Below are the code and all the weights of a small trained network. Each question names an input and a class and asks about switching units off, where a switched-off unit gives its printed mean instead of its output.

import numpy as np


def w(rows, s, z=0):
    codes = np.array(rows[::2]) - 128.0
    scale = np.full(codes.shape[1], s)
    scale[-1] = z or s
    return codes * scale


def f(y):
    return np.maximum(y, 0)


def log_softmax(a):
    a = a - a.max(-1, keepdims=True)
    return a - np.log(np.exp(a).sum(-1, keepdims=True))


def net(x, mask):
    res = np.array(x, float).reshape(1, 2) / 4 @ E
    y = f(res @ A[0][:, :-1].T + A[0][:, -1])
    res = res + np.where(mask, y, B[0][:, -1]) @ B[0][:, :-1]
    return log_softmax(res[-1] @ U[:, :-1].T + U[:, -1])


A, B = {}, {}
E = w([
[6,209,184],'x0',
[119,60,252],'x1',
],0.014)
A[0] = w([
[177,94,59,212],'N0',
[198,114,80,252],'N1',
[183,46,160,103],'N2',
[160,66,129,108],'N3',
[86,246,141,176],'N4',
[84,24,119,175],'N5',
[92,86,219,174],'N6',
[84,45,108,204],'N7',
[164,133,59,242],'N8',
[92,163,183,224],'N9',
],0.013,0.0038)
B[0] = w([
[157,231,132,219],'N0',
[172,254,105,222],'N1',
[150,150,96,220],'N2',
[174,106,42,188],'N3',
[69,97,27,250],'N4',
[126,152,149,185],'N5',
[176,51,168,248],'N6',
[133,143,143,168],'N7',
[156,247,144,210],'N8',
[73,106,159,222],'N9',
],0.0092,0.014)
U = w([
[136,196,117,134],'0',
[163,101,96,126],'1',
[133,87,131,3],'2',
[97,143,252,128],'3',
[52,132,98,163],'4',
[138,96,115,70],'5',
[116,54,113,142],'6',
],0.019,0.0058)

Each question gives the input, the list of numbers given to net, and the class t.
The units are the neurons (one row each of A and B). Each row of codes is followed by its name. A weight is (code - 128) times the scale printed after its matrix; where a second scale follows, it is the last column's (A, B and U).
mask holds one flag per neuron, in row order. A switched-off neuron (its flag False) gives its mean, the last column of its row in B, instead of its output. The means were averaged over made-up inputs and are rounded, as every weight is.
A unit's drop is (log p(t) with every unit on - log p(t) with that unit switched off) / (log p(t) with every unit on - log p(t) with every unit switched off).
The circuit of an input: a set's keep is (log p(t) with only the set's units on - log p(t) with every unit switched off) / (log p(t) with every unit on - log p(t) with every unit switched off). Starting from all 10 units, units are removed one at a time, each time the one whose removal leaves the highest keep (on an exact tie, the one counted first), for as long as the keep stays at least 0.8.
circuit, biggest first: the units of the circuit, biggest drop first
most important unit: the unit with the biggest drop
top k neurons: the k neurons with the biggest drops, biggest first
drop when u is switched off: that unit's drop, to one decimal
input [-1,5], class 6: top 3 neurons => N8, N0, N1
input [4,-8], class 4: most important unit => N4
input [-1,6], class 6: circuit, biggest first => N8, N1
input [3,-6], class 4: top 3 neurons => N4, N1, N0
input [8,4], class 6: top 2 neurons => N4, N6
input [0,3], class 3: top 2 neurons => N4, N3
input [6,3], class 6: top 2 neurons => N4, N6
input [3,2], class 3: top 4 neurons => N3, N2, N9, N6
input [-4,3], class 0: top 4 neurons => N1, N4, N6, N0
input [2,1], class 6: drop when N8 is switched off => 0.3
input [-7,1], class 0: drop when N1 is switched off => 0.0
input [1,4], class 3: drop when N4 is switched off => 0.8
